How the points are linked:
j749 r j211
j749 b j244
j749 z j160
j749 c j918
j749 h j291
j749 g j330
j75 r j516
j75 b j383
j75 z j740
j75 c j580
j75 h j898
j75 g j937
j330 r j993
j330 b j968
j330 z j994
j330 c j221
j330 h j749
j330 g j488
j448 r j234
j448 b j519
j448 z j302
j448 c j860
j448 h j905
j448 g j648
j747 r j481
j747 b j617
j747 z j937
j747 c j899
j747 h j740
j747 g j896
j968 r j953
j968 b j330
j968 z j973
j968 c j32
j968 h j244
j968 g j16
j164 r j917
j164 b j892
j164 z j45
j164 c j69
j164 h j648
j164 g j905
j994 r j860
j994 b j973
j994 z j330
j994 c j234
j994 h j160
j994 g j599
j486 r j937
j486 b j651
j486 z j899
j486 c j754
j486 h j580
j486 g j142
j516 r j389
j516 b j291
j516 z j703
j516 c j75
j516 h j16
j516 g j244
j435 r j69
j435 b j703
j435 z j291
j435 c j917
j435 h j599
j435 g j160
j160 r j420
j160 b j481
j160 z j749
j160 c j617
j160 h j435
j160 g j994
j892 r j740
j892 b j164
j892 z j580
j892 c j311
j892 h j659
j892 g j899
j291 r j295
j291 b j516
j291 z j435
j291 c j383
j291 h j488
j291 g j749
j261 r j659
j261 b j811
j261 z j681
j261 c j39
j261 h j187
j261 g j311
j521 r j39
j521 b j769
j521 z j898
j521 c j659
j521 h j896
j521 g j740
j45 r j383
j45 b j580
j45 z j164
j45 c j295
j45 h j496
j45 g j651
j648 r j769
j648 b j659
j648 z j496
j648 c j811
j648 h j448
j648 g j164
j383 r j291
j383 b j75
j383 z j917
j383 c j45
j383 h j46
j383 g j918
j698 r j899
j698 b j420
j698 z j754
j698 c j481
j698 h j311
j698 g j187
j481 r j698
j481 b j160
j481 z j244
j481 c j747
j481 h j703
j481 g j973
j234 r j994
j234 b j896
j234 z j221
j234 c j448
j234 h j617
j234 g j769
j896 r j973
j896 b j234
j896 z j32
j896 c j519
j896 h j747
j896 g j521
j993 r j302
j993 b j953
j993 z j860
j993 c j330
j993 h j211
j993 g j146
j221 r j330
j221 b j32
j221 z j234
j221 c j302
j221 h j918
j221 g j46
j389 r j580
j389 b j295
j389 z j311
j389 c j516
j389 h j681
j389 g j754
j937 r j244
j937 b j918
j937 z j747
j937 c j486
j937 h j75
j937 g j32
j244 r j754
j244 b j749
j244 z j481
j244 c j937
j244 h j516
j244 g j968
j905 r j617
j905 b j899
j905 z j651
j905 c j420
j905 h j164
j905 g j448
j973 r j187
j973 b j994
j973 z j968
j973 c j896
j973 h j481
j973 g j39
j211 r j651
j211 b j754
j211 z j420
j211 c j749
j211 h j295
j211 g j993
j302 r j221
j302 b j142
j302 z j448
j302 c j993
j302 h j651
j302 g j496
j651 r j918
j651 b j486
j651 z j905
j651 c j211
j651 h j45
j651 g j302
j681 r j591
j681 b j146
j681 z j261
j681 c j16
j681 h j953
j681 g j389
j32 r j968
j32 b j221
j32 z j896
j32 c j142
j32 h j937
j32 g j898
j295 r j45
j295 b j389
j295 z j69
j295 c j291
j295 h j146
j295 g j211
j580 r j75
j580 b j45
j580 z j892
j580 c j389
j580 h j591
j580 g j486
j420 r j905
j420 b j698
j420 z j211
j420 c j160
j420 h j69
j420 g j860
j953 r j142
j953 b j993
j953 z j187
j953 c j968
j953 h j754
j953 g j681
j918 r j749
j918 b j937
j918 z j617
j918 c j651
j918 h j383
j918 g j221
j917 r j435
j917 b j740
j917 z j383
j917 c j164
j917 h j769
j917 g j617
j187 r j519
j187 b j860
j187 z j953
j187 c j973
j187 h j698
j187 g j261
j860 r j448
j860 b j187
j860 z j993
j860 c j994
j860 h j420
j860 g j811
j142 r j32
j142 b j302
j142 z j519
j142 c j953
j142 h j486
j142 g j591
j899 r j747
j899 b j905
j899 z j486
j899 c j698
j899 h j892
j899 g j519
j659 r j521
j659 b j648
j659 z j591
j659 c j261
j659 h j519
j659 g j892
j519 r j896
j519 b j448
j519 z j142
j519 c j187
j519 h j899
j519 g j659
j769 r j599
j769 b j521
j769 z j46
j769 c j648
j769 h j234
j769 g j917
j146 r j496
j146 b j681
j146 z j811
j146 c j488
j146 h j993
j146 g j295
j488 r j146
j488 b j16
j488 z j599
j488 c j46
j488 h j330
j488 g j291
j754 r j486
j754 b j211
j754 z j698
j754 c j244
j754 h j389
j754 g j953
j740 r j703
j740 b j917
j740 z j75
j740 c j892
j740 h j521
j740 g j747
j811 r j648
j811 b j261
j811 z j146
j811 c j599
j811 h j860
j811 g j69
j599 r j811
j599 b j39
j599 z j488
j599 c j769
j599 h j994
j599 g j435
j496 r j46
j496 b j591
j496 z j648
j496 c j146
j496 h j302
j496 g j45
j591 r j898
j591 b j496
j591 z j659
j591 c j681
j591 h j142
j591 g j580
j69 r j164
j69 b j311
j69 z j295
j69 c j435
j69 h j811
j69 g j420
j617 r j160
j617 b j747
j617 z j918
j617 c j905
j617 h j917
j617 g j234
j703 r j311
j703 b j435
j703 z j516
j703 c j740
j703 h j39
j703 g j481
j39 r j261
j39 b j599
j39 z j16
j39 c j521
j39 h j973
j39 g j703
j898 r j16
j898 b j46
j898 z j521
j898 c j591
j898 h j32
j898 g j75
j311 r j892
j311 b j69
j311 z j389
j311 c j703
j311 h j261
j311 g j698
j46 r j488
j46 b j898
j46 z j769
j46 c j496
j46 h j221
j46 g j383
j16 r j681
j16 b j488
j16 z j39
j16 c j898
j16 h j968
j16 g j516

The rows follow the links: the fewer symbols apart two points are, the more alike their rows tend to be.

Each row is also shifted at random along 7 hidden directions that mean nothing.

Some points, each with a row of numbers:
j311: [  -6   -6   -3   47  -11   12   -9   44   -7    9    1   -8    8   55  -32    2  -34   -8  -19   -6  -84  -37  -29  -38  -39    0]
j291: [  -5   41   45  -27  -30  -23  -21   -7  -43   27  -27   11   -4   29  -34    4  -15   53   -8   -3  -25   29  -31   15  -16  -29]
j591: [ -79  -23   34    4  -30   -5  -27  -26   -1   47   50   42  -61   49   10   22  -32    3    4   -3  -22   17   44   37    4   -4]
j860: [ -18  -29    8  -10   20   17   -8   10  -55  -17  -63  -17   -6   15  -10   -9    2  -20  -20   -4  -18   21  -21   -8   17   -7]
j211: [  67   16   29  -34    3   10    6   -6   -7  -54  -38  -12  -22  -20    1  -22   32  -27   55  -30   51  -40   14   11    9   14]
j481: [ -15  -14   45    3   -2    0  -14   -7   36  -27   10  -16  -12    7    9   -9   10  -50   64  -57  -48    2   50   25   13  -34]
j917: [  41   21    7    0  -20  -15  -37  -25   -6   37   18    7   13  -12  -16   29  -32   62   10   18  -22   34  -43   42   12  -25]
j69: [   3  -27  -22    7  -18   -8  -35   33   -3  -23   63   48   34  -40   31   24   19   11   44   21   24    4   11   23   28  -22]
j973: [ -76  -10  -42   33   16   21    5    2   -5   25    8   -3   42  -19   19    5   -7    6    1   34  -31   18  -18  -19   -5  -14]
j32: [ -42  -26   -2  -10  -27  -31   11    1   22   32   40    7    1  -10   46   14   30   -9  -41   -6    2   16   -7   79  -24    0]
j698: [ -22   -9   -1   35   -6   32  -30    7  -14    6   29  -11    4   15    6   11  -31  -27   17  -28  -40  -24  -54   -1   -9    4]
j420: [  29    8   27    4  -29   12  -46   -4  -39   26   -6   -5   18  -20   13   -2   -8   44   35   30  -27    0  -37   38   -4  -18]
j75: [   3   34    9   -4   -9  -47    2   10   40    2   21   10   -7  -15    8   11   26   22  -37  -17   30    4    8   45   -5  -12]
j953: [ -69  -21   -5    6   -6  -17   16   41  -39  -17  -42  -13  -13   28   20  -11   32  -51  -79  -26  -18  -11  -18   -6  -24   16]
j599: [  24  -83   50  -46   -1  -36    7    7    5  -56   12   13  -19   -3  -26   -1    0  -71   33  -57    2   18   16   27   25  -41]
j681: [ -42   -2   29   25  -43  -34   11   28    3   42   16   28    5    9   20  -11   10   71  -18   46  -34  -15   -3   29  -19    4]
j160: [  20   16  -33  -12  -12    7  -26   -9  -31   -2   27  -13   44  -32   -3   34  -16    4    8  -12    8   18 -104    4  -16  -12]
j45: [  10   14    5  -21  -47   23  -34  -11  -17   21   37   42  -41   44    6   27  -43    8   26   12  -10    4   20    2  -16   18]
j740: [ -62   26  -75   35    1    3  -44    6    0   18   83   23   39   16   -7   66  -41   12  -11  -10  -28   27  -59  -22  -14  -23]
j244: [ -57   52   29   -9    4  -12  -27  -21    4  -11    3   -4   -2  -41    8    8   20   19   30  -19   42   11  -18   45   15  -19]
j754: [  20   16   35   -5    9    0   29   14   35  -35  -27  -13  -24    2   24  -41   44  -41   19  -30   15  -46   72   -6    4   19]
j516: [ -66   35    5    2  -41  -39  -17   12   17   25   45   53   36  -12   49    3   49   61   -3   46  -15   12   60   53   -9  -49]

Complete each set of four: the symbols that take the first to the second take the third to the fourth, perhaps in another order.
Answers are names.
[  69   17   33  -38    1  -29   29  -14   34  -25  -37    6  -15    8   -5  -29   41   15   12   14   25    8   90   -7   15   -4]
to [  19   -3   23    9    0  -21   48   14   33  -23   26    6   -8  -36    1   -7    4   23   14   -3   46  -69  -31   10   -7   36]
as [  13  -56   35   20    9    8   21   21   23  -21   -4  -10  -25   36  -26  -22  -21  -46    6  -23  -50  -34   31  -25    8   -3]
to j234

[ -26   12   25  -14   -9  -29  -60    3  -43   -5   -1   26   16  -41  -21   30    0   56   11   -8   -3   48  -44   63   34  -64]
to [ -15  -32   30   27   14  -21  -10   29  -23    3  -25  -25  -21    1  -33   13  -21    4  -55  -26  -27  -24  -90    6    7    2]
as [  -9    9    0    4  -10  -27   57   12   24    3    7    6   23   -4    0  -19   13   16  -31   19   -3  -30    3  -15  -31   14]
to j993

[ -11  -44  -20   -2   -7  -10  -34   20  -40   34   -3   14   16   -9   40   20   18    6  -52   45  -12   44  -17   49   22  -21]
to [   6   51  -22   27   24   16   -1   13   11   25  -59  -12   -1   -4   29  -25   38   49  -53   39   12  -17   38   -7   -8   19]
as [ -23  -21  -41   41   14   47   -6  -18   -2   32   13  -32  -23   47    3    5  -49  -41    2    2  -49   -5  -13  -53  -12   22]
to j651

[  50  -41   34  -39   22  -36   16   11   -2  -52  -36  -33    5  -81  -17   -8   52  -24   10  -25   56   -3  -33   50   41  -27]
to [ -54    0    3   26   11  -19  -18   20   16   -4   18   15   25  -16    3   -5   18   24   18  -14  -24   12   28   12   13  -44]
as [  40  -16    6   19   23  -31   55   28   49   -5  -10  -33   31  -28  -18  -16    6   14  -20    5  -11  -48  -23  -15  -10    1]
to j160

[ -38   -1   -7  -21    5   32  -18  -19  -34    0  -28   19  -32    6   17    6   14   -6   21   29   53   27   73    2   31    7]
to [ -19    1  -30   -3   13   -3  -17  -18  -26   19   -1   12   10  -20  -23   24  -25   37  -14   48   15   50  -35    4   20  -34]
as [  12   -9   43  -18    4   17   22   -3  -17  -35  -26   19  -47   19  -31  -23  -13   -1   46   10   29  -22   59  -28    9   26]
to j164

[  25   31   11   -2  -19   10   45  -20   49  -18   56   -5   -1   22  -23   -2  -34  -10   50  -34  -12  -35  -11  -52  -50   43]
to [ -29  -26   33  -15   -1    0   21   12   -6  -28  -25  -19  -40   27    2  -13    5  -64    8  -55   -2  -35    9    7    4   24]
as [  24  -45   57   14   -5  -21  -26   14   43  -12   48   16  -43   20   -2   11   -6  -38   17  -65  -43   -2   26   45   13  -18]
to j896

[  60   35   21    7    2   -7    7   -4   33   10    9  -37  -15  -29   34   -4   22   21   -8  -14   43  -43  -36   45  -21   45]
to [   2    6   83  -10  -28  -33    6   38   14   -1  -52  -19  -23   21   14  -31   40  -16  -35  -50  -32  -38    6   64  -12  -10]
as [  57  -26   24   -8  -17   -8  -45    7   -4   -3   37   19  -21    3   -6   16  -11   10   21    3  -18   11    2   43   19  -10]
to j69

[   0   22    8   58   15   36  -35  -15    7   43  -27    0  -23   49  -28   -1  -35   48   22   29  -59  -10   46  -37    0    0]
to [ -57  -27    2   12   21    2   -6  -25  -20   -6  -10  -35  -10  -12  -18   16  -16  -48   -4  -64   -8   15  -81   12   16  -23]
as [  10   10   12  -17  -14   21   19  -26   28   -8   10  -44  -42   70  -25   12  -39  -87  -13  -90  -39  -10  -14  -10  -54   27]
to j681

[ -77   47   12  -27   13  -12  -46  -22  -44  -22  -21   35   -3  -20   -3   11   23   43   44    6   62   49   52    9   39  -46]
to [ -11   11   36  -27   10  -60   -5   14   25  -47   14   -5   -3  -42   -9    0   37    4   -5  -57   52  -18  -25   65    2  -22]
as [ -20   -4  -22  -34    6  -10   12  -20  -14   -9   16   21  -10    6   -5   21   -3   -9  -12    3   39   27   15  -18   -1    3]
to j898

[ -58   17   59    6   52  -22  -37  -29  -32   17 -118  -50   -7  -48  -27  -16   23   77  -11   11    4   29  -48   39   39  -45]
to [ -89   18  -47  -11    6   14  -67   -4  -85    4  -22   13   37  -13    8   30   15   12   11   10   -6   81  -29    1   22  -57]
as [ -65   55   27   17   19  -21  -41   10  -28  -11  -55    6  -30    3  -20    0    7   49  -24   -4   16   -3  -12   -5   14  -20]
to j146

[ -13  -17   -9   16   17  -29   21   20   36  -12   22   -6   30  -55    0   -1   18   26   19   11   26  -10  -19   21   13  -23]
to [  19  -26   15  -15   20  -16  -28   36  -17  -61  -11   39    8  -38   13   -8   64    1   37    1   33   13   67   45   72  -37]
as [  53    4    1   39   37   13   -6   20   25    9  -36  -46  -16    8   -1  -11   -3   -7  -15  -28  -23  -30  -22   -9  -13   22]
to j234

[  13  -15  -49   28   34  -16   34    0   45   13   14   -8   24  -23   -6    1   -2   19  -27   38   -7   -7    7  -23   10   -9]
to [ -52   12  -37   18   11   27   21    0  -15  -16   31    0  -31   21  -31   31  -56  -27   -2  -27   22  -29  -59  -67  -20   55]
as [   8  -74   43  -17  -38  -29  -24   33  -20  -20   47   30  -10   -5   -4   15   -9  -22   19  -27  -25    6  -23   50   34  -26]
to j46

[  43  -37   16   18   -7   25    5   -2    0   41  -16   17   -6   11  -13  -17  -20   42   31   60  -39   10   78  -26   33   -5]
to [ -41   -5   20   27    8   -7  -20  -41   23   46    6   -8  -12   -1  -12   18  -26   49   12   31  -39   32   14    9   16  -31]
as [  17  -18   58  -29  -17  -25  -19  -16  -20    1  -19   14  -65    2  -15   -8    8   25   10    3   36   14   32   52   33   -8]
to j898

[ 124  -19  -18  -11   -7  -10   35   14   40    1    9  -18   51   -6   20  -24   37  -23   -3  -10  -19  -14   18   12  -10    5]
to [  47    3   42  -41  -32  -10   43  -24    3   -8   -1  -11  -16   16  -41  -18  -24   -2   22  -21   12  -15  -12  -15  -20    9]
as [ -31   54  -45   26   35  -30  -19   23    9    9  -16   27   25  -51   44    4   54   92  -43   54   84    1   26   27   28   -4]
to j896

